Below are the code and all the weights of a small trained network. Each question names an input and a class and asks about switching units off, where a switched-off unit gives its printed mean instead of its output.

import numpy as np


def w(rows, s, z=0):
    codes = np.array(rows[::2]) - 128.0
    scale = np.full(codes.shape[1], s)
    scale[-1] = z or s
    return codes * scale


def f(y):
    return y / 2 * (1 + np.tanh(0.7978845608 * (y + 0.044715 * y**3)))


def log_softmax(a):
    a = a - a.max(-1, keepdims=True)
    return a - np.log(np.exp(a).sum(-1, keepdims=True))


def net(x, mask):
    res = np.array(x, float).reshape(1, 6) / 4 @ E
    y = f(res @ A[0][:, :-1].T + A[0][:, -1])
    res = res + np.where(mask, y, B[0][:, -1]) @ B[0][:, :-1]
    return log_softmax(res[-1] @ U[:, :-1].T + U[:, -1])


A, B = {}, {}
E = w([
[96,125,164],'x0',
[79,82,230],'x1',
[254,227,128],'x2',
[49,249,142],'x3',
[106,154,239],'x4',
[149,27,18],'x5',
],0.0074)
A[0] = w([
[182,139,52,252],'N1',
[60,108,156,135],'N2',
[147,166,68,174],'N3',
[183,50,113,119],'N4',
[158,188,126,248],'N5',
[75,105,90,92],'N6',
[63,187,61,50],'N7',
[210,170,136,242],'N8',
[108,144,227,74],'N9',
[113,172,140,81],'N10',
[105,132,85,30],'N11',
[94,50,132,209],'N12',
[66,143,98,165],'N13',
[111,139,123,91],'N14',
[142,120,89,42],'N15',
[182,101,106,220],'N16',
[146,141,123,66],'N17',
[137,58,137,120],'N18',
[161,122,249,131],'N19',
],0.017,0.0046)
B[0] = w([
[180,101,189,252],'N1',
[104,169,90,203],'N2',
[198,169,161,200],'N3',
[128,68,124,223],'N4',
[182,129,232,213],'N5',
[173,116,56,183],'N6',
[152,185,135,188],'N7',
[178,85,191,234],'N8',
[2,130,164,224],'N9',
[116,112,156,163],'N10',
[177,168,99,145],'N11',
[100,124,4,229],'N12',
[142,171,92,185],'N13',
[124,167,129,129],'N14',
[164,165,119,154],'N15',
[134,63,139,207],'N16',
[173,117,167,130],'N17',
[116,78,51,190],'N18',
[33,55,192,235],'N19',
],0.0083,0.012)
U = w([
[51,139,65,29],'0',
[14,73,254,109],'1',
[161,125,198,254],'2',
[75,70,89,147],'3',
[150,12,84,82],'4',
[190,66,225,87],'5',
[95,170,90,143],'6',
[178,186,177,125],'7',
],0.0095,0.0085)

Each question gives the input, the list of numbers given to net, and the class t.
The units are the neurons (one row each of A and B). Each row of codes is followed by its name. A weight is (code - 128) times the scale printed after its matrix; where a second scale follows, it is the last column's (A, B and U).
mask holds one flag per neuron, in row order. A switched-off neuron (its flag False) gives its mean, the last column of its row in B, instead of its output. The means were averaged over made-up inputs and are rounded, as every weight is.
A unit's drop is (log p(t) with every unit on - log p(t) with that unit switched off) / (log p(t) with every unit on - log p(t) with every unit switched off).
The circuit of an input: a set's keep is (log p(t) with only the set's units on - log p(t) with every unit switched off) / (log p(t) with every unit on - log p(t) with every unit switched off). Starting from the 12 units with the biggest drops (on a tie, the unit counted first), units are removed one at a time, each time the one whose removal leaves the highest keep (on an exact tie, the one counted first), for as long as the keep stays at least 0.8.
circuit, biggest first: the units of the circuit, biggest drop first
unit that matters most: the unit with the biggest drop
top k neurons: the k neurons with the biggest drops, biggest first
drop when u is switched off: that unit's drop, to one decimal
input [0,1,-5,-2,5,4], class 4: circuit, biggest first => (N18)
input [-6,-4,-6,8,1,-5], class 6: circuit, biggest first => (N8, N19)
input [-6,5,-5,-8,1,-2], class 3: circuit, biggest first => (N1, N12)
input [-7,-6,1,-5,3,4], class 5: circuit, biggest first => (N1, N12)
input [-1,-6,1,5,7,7], class 7: circuit, biggest first => (N19, N4, N3)
input [-5,1,1,3,-1,2], class 7: circuit, biggest first => (N19, N4)
input [7,7,-6,2,-6,-5], class 3: circuit, biggest first => (N12, N5)
input [-3,-2,3,7,-8,5], class 7: circuit, biggest first => (N7, N3)
input [-5,-4,-4,4,0,3], class 6: top 2 neurons => (N8, N5)
input [5,1,-8,-4,-3,0], class 3: top 3 neurons => (N1, N8, N2)
input [3,-4,0,7,1,-2], class 7: top 2 neurons => (N19, N7)
input [7,-7,5,-6,-4,8], class 5: top 2 neurons => (N1, N3)
input [7,-3,-7,-8,1,-8], class 3: top 2 neurons => (N12, N5)
input [-2,8,-8,2,2,-1], class 3: circuit, biggest first => (N12)
input [2,-4,8,-4,2,-8], class 5: top 2 neurons => (N8, N5)
input [-6,-6,-8,7,1,-5], class 6: top 2 neurons => (N1, N8)
input [4,7,8,-8,7,5], class 1: drop when N19 is switched off => 0.6
input [-3,-6,5,5,-7,2], class 5: drop when N7 is switched off => -0.1
input [-5,-5,-5,4,-3,5], class 7: drop when N3 is switched off => 0.2
input [-5,-7,-8,-6,7,-6], class 3: unit that matters most => N5
